Each row is followed by its class.
347  -101  53  -245  10  -486  -220  -243  -166  183  -130  -207  -362  417  -26  58  79  -137  -436  396  -317  -20  200  385  143  -172  -454  -18  22  159  160  -184  -111  -433  -106  -139  33  396  -49  -73  -230  -105  -21 -> vokis
-109  217  -140  -247  -311  297  -82  111  -63  -257  312  -228  355  -212  -100  -143  -161  82  267  -326  31  -129  -148  119  -272  -60  131  -82  15  -100  40  172  89  107  92  452  314  104  345  -17  648  -61  413 -> Sozez
-451  -73  -18  201  -237  335  -256  174  290  -240  195  -85  11  -320  163  68  -186  95  66  -69  406  51  187  1  -294  -220  -29  -219  23  136  -371  -20  243  91  16  120  308  148  331  -84  178  -42  9 -> basir
-183  -121  -128  -98  496  -74  -290  201  -138  -21  -151  375  131  74  -81  -408  -185  72  -382  370  -258  -20  731  188  216  -120  236  -129  0  -8  -32  -181  114  187  -242  -172  -97  197  213  -120  -329  -156  79 -> katu
114  640  311  198  312  -215  -54  107  245  587  -166  -157  383  -195  -51  -438  315  -268  -555  -35  73  190  155  465  37  -237  186  317  -60  -358  -91  12  26  -38  15  -9  -30  321  33  -56  -108  -51  66 -> katu
-377  138  42  28  -59  18  -132  32  9  -84  -65  -77  20  -40  -57  120  -4  289  27  476  -260  102  32  188  83  61  -91  -33  111  -396  -199  -190  -107  337  -2  280  -103  -44  267  273  238  -269  -149 -> vokis
-287  -38  24  -143  -347  -172  39  103  -144  -163  260  121  -240  -15  243  78  -71  16  26  144  200  -130  -86  -102  -188  -343  -137  10  187  86  -41  -145  186  -58  -18  -93  247  -114  200  -135  213  -161  -147 -> vokis
-211  -253  193  -318  -15  179  51  -63  49  -129  201  425  68  -247  -2  118  -129  -65  -15  4  197  132  237  193  -361  -436  -100  -144  155  -375  -169  -202  122  -100  -272  211  312  127  245  124  -4  -270  191 -> Vage
114  279  -220  -201  -73  95  -269  33  -111  -256  -162  -402  -131  28  154  199  -207  -10  -6  -159  -77  -16  86  -98  46  -101  17  -136  -334  480  -60  619  -263  -7  274  -88  89  -33  -93  4  206  108  -89 -> vokis
169  -877  58  -98  -57  -59  -177  -21  -300  57  15  31  -175  206  19  318  -694  272  -190  390  342  -16  -147  -158  -158  -322  17  8  -2  -585  -164  120  170  -306  10  127  49  -15  -391  240  246  -4  -534 -> Vage
144  27  -10  -179  -142  -209  165  245  -353  -227  209  153  7  148  54  -175  120  -134  68  156  -256  -379  -375  26  106  -71  -129  56  196  -84  101  315  -86  -141  167  -138  -332  -185  -198  255  4  -86  -374 -> katu
151  -194  -51  45  -23  -177  -73  92  124  163  -178  248  -543  77  30  -19  -320  -182  -218  320  90  263  51  34  89  -16  -21  137  92  -119  -193  94  226  312  -58  -42  -275  -41  -506  263  -375  -175  0 -> bon
-141  332  271  137  300  -224  -48  357  -38  301  -216  82  341  104  -195  248  -342  296  113  28  -99  91  683  122  -119  -361  75  50  -252  -393  -383  -317  382  -103  -4  -242  -188  -159  -344  -52  -56  -94  -83 -> Sanal
-103  369  38  121  -640  -65  331  53  341  306  299  251  622  -72  637  34  296  143  293  -125  136  250  -168  438  -432  -30  -321  -264  -73  162  307  -134  213  135  -94  61  31  191  240  26  -144  -178  425 -> kisor
246  -172  -34  -205  -299  266  128  -70  -352  -48  54  10  -14  211  -44  -226  295  17  -158  -394  -111  -26  66  -72  24  -307  225  -16  43  236  203  176  -138  144  243  94  142  -35  50  214  549  -61  32 -> katu
19  230  -47  69  -306  29  -235  363  106  -232  -44  -318  -124  -41  -373  -126  55  201  110  70  -362  22  268  -13  153  245  414  51  76  -140  -130  -24  133  338  194  -295  -373  -277  -65  -168  -57  -234  80 -> Sozez
-422  305  -46  140  -193  200  -85  205  100  309  -138  -197  -273  -147  59  -208  -249  26  -144  285  568  -299  260  -82  -187  -31  335  -115  81  -18  -160  393  -82  90  -246  -98  -253  26  -87  246  164  -42  -225 -> Sozez
-238  -564  11  291  91  168  -240  106  -103  -386  -21  -38  291  111  -84  -218  -34  423  -170  161  240  261  32  134  76  84  99  90  -100  -34  -255  -302  79  -45  183  359  -8  44  107  193  274  77  -277 -> bon
-54  446  -139  -69  291  109  -209  374  -74  -267  -113  150  -545  -217  12  111  -100  -158  -230  437  8  -212  -124  -480  160  -106  74  118  -182  217  -120  538  166  152  -255  -438  26  -347  -145  -35  -154  22  -327 -> Sanal
133  -107  26  -12  -47  105  272  9  -109  -52  151  184  100  -171  26  85  -122  -130  282  148  242  -50  -368  -117  -14  -94  -107  300  58  -460  173  155  247  21  25  -123  168  207  199  281  225  -157  37 -> mup
-100  273  33  -14  -130  -20  87  -43  134  -82  129  -240  61  -48  94  157  85  93  -134  -79  134  62  -245  -63  4  -17  39  195  -8  48  -88  149  31  88  46  -21  9  107  87  -100  91  -85  1 -> tode
236  182  -114  0  5  -309  -126  362  -201  -205  29  383  -121  174  -37  -141  -101  -17  -282  198  85  -230  9  198  -153  -321  -33  38  -405  -222  -15  456  -174  -521  37  201  65  -237  -94  -2  -61  35  170 -> kisor
46  -239  142  13  -114  88  -138  93  -98  99  116  -344  24  -93  36  482  -83  242  59  -180  517  364  -88  -180  -108  -483  -105  192  35  -215  -257  -6  285  205  -100  -316  180  72  293  -234  330  -7  -254 -> Zat
105  -282  -64  81  310  223  45  62  -49  121  59  137  679  17  -39  -117  104  351  -59  -417  -202  230  -505  88  -5  -183  -39  132  134  -545  -221  106  107  -117  -291  145  -127  166  281  -343  267  173  -18 -> katu
103  309  101  113  -9  167  -7  21  -31  -135  80  -441  -124  68  -63  31  -87  -176  -199  -298  259  -293  -7  -201  17  -26  -5  -79  -90  141  -267  12  -32  -34  201  -288  303  -83  -9  -166  -19  -45  -109 -> katu
-34  -174  107  241  -274  25  232  4  -74  -141  72  -104  -490  44  93  29  71  -169  25  105  264  -149  171  -220  -140  -36  -188  -132  -135  326  -38  81  177  198  -58  -256  55  -73  -22  58  -309  0  -221 -> vokis
-44  302  -32  -131  -31  -404  310  -214  -219  8  49  -247  -92  -157  47  228  -38  -202  223  6  11  -112  97  -98  129  -10  -240  4  -79  -105  426  -115  -78  -35  -67  -102  -214  -253  44  -21  115  -120  223 -> mup
259  48  157  -36  -196  -271  40  146  26  -331  106  -210  -70  250  -133  74  -73  -306  179  350  44  -86  168  -77  125  67  43  -83  133  -136  112  94  -107  486  -117  -125  76  -90  38  290  -181  0  -199 -> rab
-79  13  -53  -170  18  266  177  -58  -273  -320  -56  -32  394  -126  154  -424  290  144  100  -302  -679  -160  -278  343  307  210  -131  135  72  271  138  -100  -35  53  385  -40  -260  45  -13  -38  214  147  -148 -> bon
74  -72  -41  355  112  147  199  74  -103  -9  74  262  126  -327  -54  -199  -118  -91  50  -290  64  -197  29  -119  -138  183  -35  57  -25  -302  -20  -18  226  -10  -258  -22  -10  160  284  -10  113  33  209 -> rab
66  -192  -142  248  -14  27  -124  82  -9  -57  -214  -200  41  36  -125  146  62  138  -63  -186  237  398  104  9  257  -133  70  -103  -94  65  -181  -108  -152  65  -42  -129  -50  12  -53  -300  487  223  -108 -> Zat
305  119  -6  -82  -99  -93  137  67  -184  -331  -220  470  -154  -247  247  -198  13  141  -155  317  -315  -258  -159  102  214  -95  -553  -197  160  -78  -93  -144  308  -457  -282  -111  -605  99  -303  72  -9  -209  -95 -> rab
79  219  12  -70  -17  110  25  -249  83  59  -79  -135  -241  -72  45  96  -186  -148  -279  -182  11  -79  393  56  -56  -29  219  -501  -116  263  -185  -182  -50  19  94  -297  118  71  -76  -166  -86  -212  75 -> Vage
-136  103  233  -4  89  -29  -128  73  -238  -91  63  -330  198  96  -332  311  -256  249  320  552  110  148  -65  -270  -86  -437  32  185  -209  -445  -18  188  46  -177  -40  -97  102  -67  377  -189  244  223  -160 -> bon
261  -75  156  -11  354  -154  177  -161  -224  -14  203  -9  30  7  -199  212  33  -109  93  -94  -180  -289  260  -50  41  -126  79  22  159  -236  -60  -93  276  114  -144  -254  -221  45  -11  -15  -125  16  -91 -> pudu
183  -7  211  195  120  -138  89  165  -66  -94  -96  35  -73  83  -138  25  54  61  -91  -110  -45  -18  116  -31  11  -126  -319  96  -73  -103  -211  -89  313  -153  -115  -228  -171  110  -176  -10  -171  -136  -117 -> Vage
-19  -60  42  78  71  69  8  -77  167  -98  4  -436  30  -190  5  191  -97  46  27  -157  323  86  -149  65  -30  -25  -47  33  63  -89  -5  75  26  -9  -167  -25  67  132  -42  -92  210  123  -32 -> Zat
-288  200  -36  85  -125  85  -1  80  -184  -300  345  -350  -187  -240  -130  186  -195  -105  282  84  367  -211  -150  -36  -149  -458  -6  73  198  -74  -106  410  19  84  256  -119  197  101  80  -136  427  -231  -50 -> rab
-284  -76  -71  -125  -210  -17  311  193  -139  146  129  -255  -290  -295  -17  626  -132  221  338  105  612  297  -753  -383  -209  -258  -64  677  -164  -120  -72  -46  0  -64  111  265  403  -174  -105  210  526  -587  -383 -> basir
86  -274  297  -277  799  -7  -393  -140  -316  -238  -99  -205  -139  -42  -329  279  -239  66  76  278  8  -349  335  -62  -7  -201  105  38  58  -527  -371  -126  77  -89  -475  -318  153  -91  105  113  200  345  -358 -> vokis
-197  -370  53  -114  65  157  83  -150  -31  -128  -21  50  -85  117  33  112  -382  117  -6  0  98  32  192  -235  -150  -119  119  -106  -21  20  87  -105  288  192  -129  208  282  -170  -193  169  96  -137  -226 -> kisor
-440  335  49  293  43  6  -232  -51  190  151  -210  -9  313  51  94  -204  7  -61  -405  -124  185  211  111  265  3  279  24  -70  -142  -79  -136  240  -125  141  52  79  -47  87  10  -169  156  233  -289 -> tode
374  74  -119  165  -438  283  130  -228  -65  -16  172  -191  -21  -262  110  -110  -2  -156  -67  -200  -142  -179  -237  177  180  223  38  166  -270  116  -178  -65  -372  121  387  12  -58  266  35  -17  -126  33  348 -> Vage
-193  151  -12  -346  -177  245  -93  158  -15  -588  543  -197  329  -137  -64  -356  535  -90  158  -72  60  -42  -582  -134  198  -186  279  258  47  336  335  539  143  338  44  -81  -66  28  298  194  557  176  92 -> Sozez
107  -237  -22  213  -111  -81  153  196  -153  -94  1  -241  -46  41  37  -121  239  -156  -31  91  -65  134  -42  -74  250  195  -6  188  269  -80  -192  209  35  389  516  -321  -212  -113  -235  -108  -228  70  -141 -> pudu
39  -214  -54  -83  446  -140  -9  286  1  368  17  408  373  152  11  -69  -44  237  -153  -556  -164  41  -70  -19  -207  -122  -120  236  -108  -247  -49  -145  283  -113  -200  251  324  45  -17  -126  -48  -168  254 -> Sozez
-49  7  -64  -47  -373  -41  -467  -12  77  -23  -256  68  -164  334  73  -191  -98  153  -230  362  236  -125  794  227  33  -221  135  -584  -4  219  -349  65  285  89  90  -72  -211  82  -395  -222  40  -18  -58 -> rab
-249  94  -77  140  -106  201  -84  -43  -63  165  -30  56  -68  -211  -61  119  -234  33  -111  -103  208  34  110  -195  66  111  13  60  57  -61  -119  -182  -150  52  -177  -19  -152  -10  136  -183  215  155  66 -> basir
370  176  -54  -13  -212  409  -500  576  -160  -124  -28  101  -123  87  -118  -535  -225  -332  -531  745  99  -561  307  252  -6  -151  -146  -6  -351  -426  -80  401  -150  -430  66  -24  439  -31  187  192  -450  119  53 -> basir
71  -401  17  -333  -327  145  92  249  -311  -495  49  278  -218  -178  92  -469  149  111  -369  78  -11  -237  127  35  -105  -304  171  -93  72  -37  189  117  -34  -6  151  180  453  85  481  30  523  138  269 -> vokis
87  -124  -53  220  61  -49  500  -403  -182  481  187  -149  145  -68  -195  433  208  -95  316  96  246  236  -479  -155  -192  393  3  234  -61  -491  95  -32  -41  -37  -491  81  -327  -196  -82  79  16  0  -89 -> bon
843  22  147  77  128  132  73  103  -246  -394  -106  -442  62  115  -479  -177  -15  77  -285  67  -215  -313  -143  -12  277  36  223  -11  -135  -342  125  232  -433  4  -129  224  -151  -45  -194  177  51  266  -125 -> rab
-30  63  -31  98  85  -197  -254  118  -49  -154  119  -90  -369  229  -127  276  -186  -254  69  194  -24  -35  144  -64  119  -76  -11  136  -15  209  -190  253  -208  464  343  -56  225  34  -53  144  -219  -77  -175 -> pudu
-127  222  111  -296  -137  -175  -9  -52  -111  -151  35  -208  122  -84  -52  319  -147  302  201  64  16  -15  234  -300  -166  -269  281  -19  -302  -21  53  283  80  42  -130  32  -117  -190  -137  -88  313  -48  54 -> rab
322  -162  70  -269  -212  -214  -158  256  -68  -703  379  -542  -583  96  -131  89  13  -45  260  34  546  -197  -270  -239  -261  7  541  159  7  335  143  226  23  101  177  -272  328  -502  233  186  -56  -23  -210 -> Sanal
899  -310  -232  155  141  1  71  -305  -203  24  -59  341  -376  148  -151  77  -148  -193  34  -478  -223  -218  -114  -344  48  195  -79  -263  -41  32  94  80  117  -135  -382  37  -357  -198  -425  -96  -237  161  107 -> Vage
134  176  -424  -309  65  327  -477  61  -278  -162  33  323  -136  -183  -135  59  -255  5  171  258  -78  -306  -30  -71  9  213  254  -214  -96  44  5  327  -156  -15  221  127  112  22  79  198  359  -108  204 -> tode
239  206  176  -105  142  -121  -39  213  159  169  1  94  -340  77  -210  45  168  88  -383  89  149  20  194  226  -52  -157  368  -157  116  114  114  -11  277  244  -278  -201  -274  123  8  192  12  83  67 -> pudu
239  -342  207  -120  165  95  474  252  -159  141  -88  198  -264  -57  -76  91  0  33  -393  445  168  73  0  109  -73  -206  52  251  -49  -409  180  -92  63  -5  276  -97  411  88  358  141  -476  -94  -27 -> mup
-4  40  -212  30  -76  -22  159  -27  1  202  60  -267  86  -192  134  226  -126  73  51  -368  349  208  -106  -112  -5  -137  116  -33  -10  -12  121  3  -73  266  39  89  118  45  348  -168  413  -111  160 -> Sanal
189  113  58  -481  -22  -279  77  -16  83  72  -22  122  62  -120  134  -286  210  -247  -177  37  102  -193  -369  -242  179  136  -88  -15  281  -228  582  87  180  -140  -357  39  -141  -126  -102  -14  188  165  148 -> Vage
227  420  -105  -273  -179  -73  311  47  -126  194  -224  216  -315  -189  -36  -155  515  101  -133  -16  -298  -306  -57  137  143  -148  32  136  -275  23  210  15  -242  -239  -72  -63  -163  25  195  -115  127  -284  253 -> Vage
-32  -420  163  -316  -393  -232  391  321  -69  113  63  159  54  -99  86  154  9  188  317  -57  288  -13  170  -100  -217  -321  -140  -43  57  -56  235  -328  48  -191  84  -15  149  95  179  -66  -38  -182  79 -> kisor
-171  0  270  164  21  -167  -232  -192  16  -233  -11  -14  -377  129  33  -4  -166  -167  -503  214  317  29  371  -6  -59  -151  -100  -166  -39  101  -299  -61  274  84  -38  23  32  -81  -235  161  -44  -33  -271 -> rab
150  312  191  -99  -398  239  -36  132  -114  -282  55  -23  -16  121  24  -170  113  -201  -157  -114  -6  -209  131  -74  -60  -105  -98  -308  -212  83  -63  305  63  277  202  -251  277  -116  121  26  -9  -138  -212 -> rab
84  -542  161  100  395  57  139  -288  -295  -196  27  -360  -101  31  -147  614  -272  78  20  -412  189  214  -106  -140  -129  -237  -387  340  -86  -542  -388  -64  185  48  60  217  437  -215  -192  80  227  -173  -300 -> Zat
461  -69  -190  -375  -52  -137  -81  43  -116  -56  44  -179  -263  -183  -150  194  -56  -45  235  -134  -222  -219  7  25  78  -70  21  398  448  -336  237  -13  278  19  -151  -6  -28  25  221  -83  227  -139  190 -> bon
277  255  -24  112  -144  138  -92  -166  87  -40  -162  17  -110  -8  -39  -51  -19  102  1  17  -27  -163  105  29  49  225  -19  -339  -162  190  -69  -82  13  6  -317  -60  -297  196  -46  -9  -19  57  92 -> vokis
141  -224  240  -252  -403  27  336  -258  -105  -338  320  202  44  7  297  206  74  -37  102  -115  83  12  -57  7  -172  -279  -316  56  -119  198  391  -350  -99  -1  -85  -52  578  98  477  56  -140  -120  117 -> Sozez
-175  392  -82  -2  169  198  -74  -76  255  59  -38  -75  203  -215  7  112  -102  -42  -155  -287  139  45  66  5  39  37  4  -12  -45  39  -47  -40  -95  -3  -619  103  -34  169  310  -33  249  181  178 -> Sanal
33  281  30  263  -445  84  34  133  -48  4  75  140  -509  -25  -28  -57  121  -279  -98  152  56  -147  187  185  -137  -46  -44  13  120  92  -221  -44  47  71  340  -192  113  -14  37  88  -147  -287  -75 -> vokis
-242  -125  11  449  -31  4  355  548  8  71  361  394  529  -127  185  -335  83  -98  62  209  224  53  -61  -9  -244  -150  -46  288  204  -674  193  22  614  -311  284  -218  111  -221  117  81  -219  -239  223 -> vokis
-139  315  103  -69  -9  203  -189  248  256  -177  43  303  220  -256  -111  -70  -206  169  24  421  177  -210  477  158  -203  -55  42  -356  106  -126  -364  -536  563  -342  -281  -34  0  267  -230  59  -193  -583  143 -> vokis
-198  -250  -192  -194  102  49  161  -175  -147  70  -128  -360  133  19  217  97  -231  -128  -147  -423  59  -14  -219  -35  135  232  -284  183  57  -195  381  280  -405  168  -6  284  231  -92  230  103  210  -7  -368 -> Sanal
-278  472  17  -97  -378  135  194  9  17  91  339  108  -294  -175  86  77  119  -400  76  409  281  -289  315  -80  -265  -321  32  -123  40  59  224  277  22  122  -7  -128  242  -106  231  74  -207  -152  375 -> vokis
76  450  93  18  214  -345  295  180  188  -142  172  -211  421  105  -6  -113  234  451  145  -161  -105  -154  -202  286  -76  -156  264  11  95  -164  289  -64  368  -50  -109  -42  -270  -7  269  -120  167  -41  323 -> mup
153  256  -97  -231  -464  -78  197  197  99  -44  82  31  -78  79  224  -74  175  -84  -177  -387  -248  -160  -201  481  8  -9  -225  149  76  -196  217  29  -5  92  173  -65  191  -112  226  -33  44  -307  160 -> katu
200  -47  236  176  720  183  -70  -122  4  142  15  -159  450  -156  113  -298  202  85  -277  -25  162  -133  -178  255  51  62  79  123  326  -406  128  -37  55  -194  -337  -386  -128  223  274  149  16  462  91 -> Zat
14  253  166  80  -497  138  159  308  92  -402  300  -146  -174  -49  20  -2  341  64  -111  -78  -56  -144  -417  169  8  -257  25  142  39  27  -468  293  -107  254  204  -272  -67  -20  -34  -48  127  100  -5 -> Sozez
157  48  -6  114  259  -50  -126  53  -8  -115  -417  -212  -257  147  49  -202  43  266  -196  -86  -188  219  -346  -362  212  99  171  351  -107  234  -70  570  -121  326  -133  -42  -309  -149  -510  144  117  172  -257 -> tode
355  -45  -239  -245  -43  98  187  212  40  171  -88  367  96  9  -29  178  226  -53  476  -245  -96  94  -394  -19  103  59  -130  -338  -128  297  6  -21  54  -62  181  -151  -2  71  39  -366  27  316  100 -> basir
48  257  205  -47  442  -106  84  -127  -44  65  -181  -46  72  -251  44  81  -130  256  -620  176  -125  59  -109  35  106  -244  38  -113  -181  -200  127  224  -149  -8  -478  -145  -339  176  -303  -158  -48  -67  -219 -> vokis
211  -40  -175  -16  -261  117  -98  -100  36  -401  12  0  -256  -276  40  -250  180  -51  193  -244  -49  -195  78  -184  -60  220  368  -256  250  122  248  43  -62  50  -75  -89  -29  -226  289  -35  273  -107  147 -> Vage
307  169  -18  -214  -122  101  78  -293  -276  -695  33  -345  -96  22  -211  -57  153  184  181  410  -259  -684  -37  -359  271  1  24  31  -131  -27  -55  362  257  -154  -333  -105  -442  -70  -431  -48  44  -275  -246 -> rab
503  -150  -8  283  -135  175  -25  -300  -137  -45  270  -24  282  138  -42  250  -129  -244  167  211  81  -84  34  -201  41  -154  -193  -5  -221  -209  -191  246  159  -165  -74  -42  -88  282  103  154  -246  27  -110 -> rab
-87  265  88  147  -163  251  -57  164  -140  -56  175  -181  96  -209  -8  37  93  -101  153  185  540  -87  -122  182  47  -110  -133  372  -70  34  -63  146  55  114  488  -135  95  149  -67  41  -65  -76  -160 -> pudu
233  -217  8  -425  183  -97  -349  71  -13  -2  -280  -333  115  224  -182  173  -337  262  118  58  238  177  83  -53  -47  3  163  -229  -206  -248  -285  -30  129  -143  214  48  262  -7  139  -268  111  99  -77 -> vokis
108  122  -134  73  421  179  59  -128  36  442  175  224  309  -184  48  128  -107  -256  -315  -463  266  136  22  -176  -145  -36  107  -245  143  -84  -175  -70  156  39  -243  -47  157  96  -26  -406  -124  33  256 -> tode
42  -67  -1  141  -151  -152  13  -157  115  -65  109  -341  -65  230  223  216  211  71  -95  -99  253  213  -74  -99  35  100  25  -130  9  301  -30  -271  111  108  46  -176  26  -187  185  72  81  -70  -168 -> kisor
90  296  20  158  64  67  -159  -111  -9  -210  -44  -343  -258  -182  -5  34  -207  -84  -278  60  111  -98  194  25  50  17  187  -235  15  244  -383  69  -101  105  86  -132  -130  121  -58  -37  99  168  13 -> bon
-112  -450  -54  -156  -40  34  -31  -26  -107  -129  90  -7  376  -124  124  28  -314  186  524  74  266  227  224  135  -29  -340  40  -60  -28  179  82  -594  284  -48  266  -44  384  303  247  -225  197  -151  69 -> kisor
-19  272  -10  -19  -6  -318  94  -218  110  -187  317  -746  202  194  39  173  4  59  238  -114  -133  217  -504  -248  118  40  -299  -52  272  6  68  -325  219  -85  -5  -46  -170  -345  89  -335  -113  -253  186 -> Sozez
-50  -18  56  85  89  -191  -77  124  -286  -513  282  -377  -63  64  -228  83  128  -69  -105  -194  83  -156  -146  24  117  -90  -17  390  249  -215  -285  318  -133  218  -125  -29  -183  -109  -32  74  418  181  -246 -> vokis
143  -79  59  -98  -358  98  185  194  -51  -51  108  241  -69  -12  -106  -28  137  -165  -205  60  -101  -81  182  418  94  34  -176  196  120  -134  -223  -346  74  -15  -5  -42  -94  150  151  -14  -240  161  168 -> rab
359  266  -272  55  137  -187  -253  -14  -143  216  -184  261  -37  204  -12  -5  31  7  -165  -126  -724  -51  -404  199  180  434  -251  0  -85  -135  -407  -13  -296  -67  -103  289  -323  -55  254  -141  -47  304  -67 -> vokis
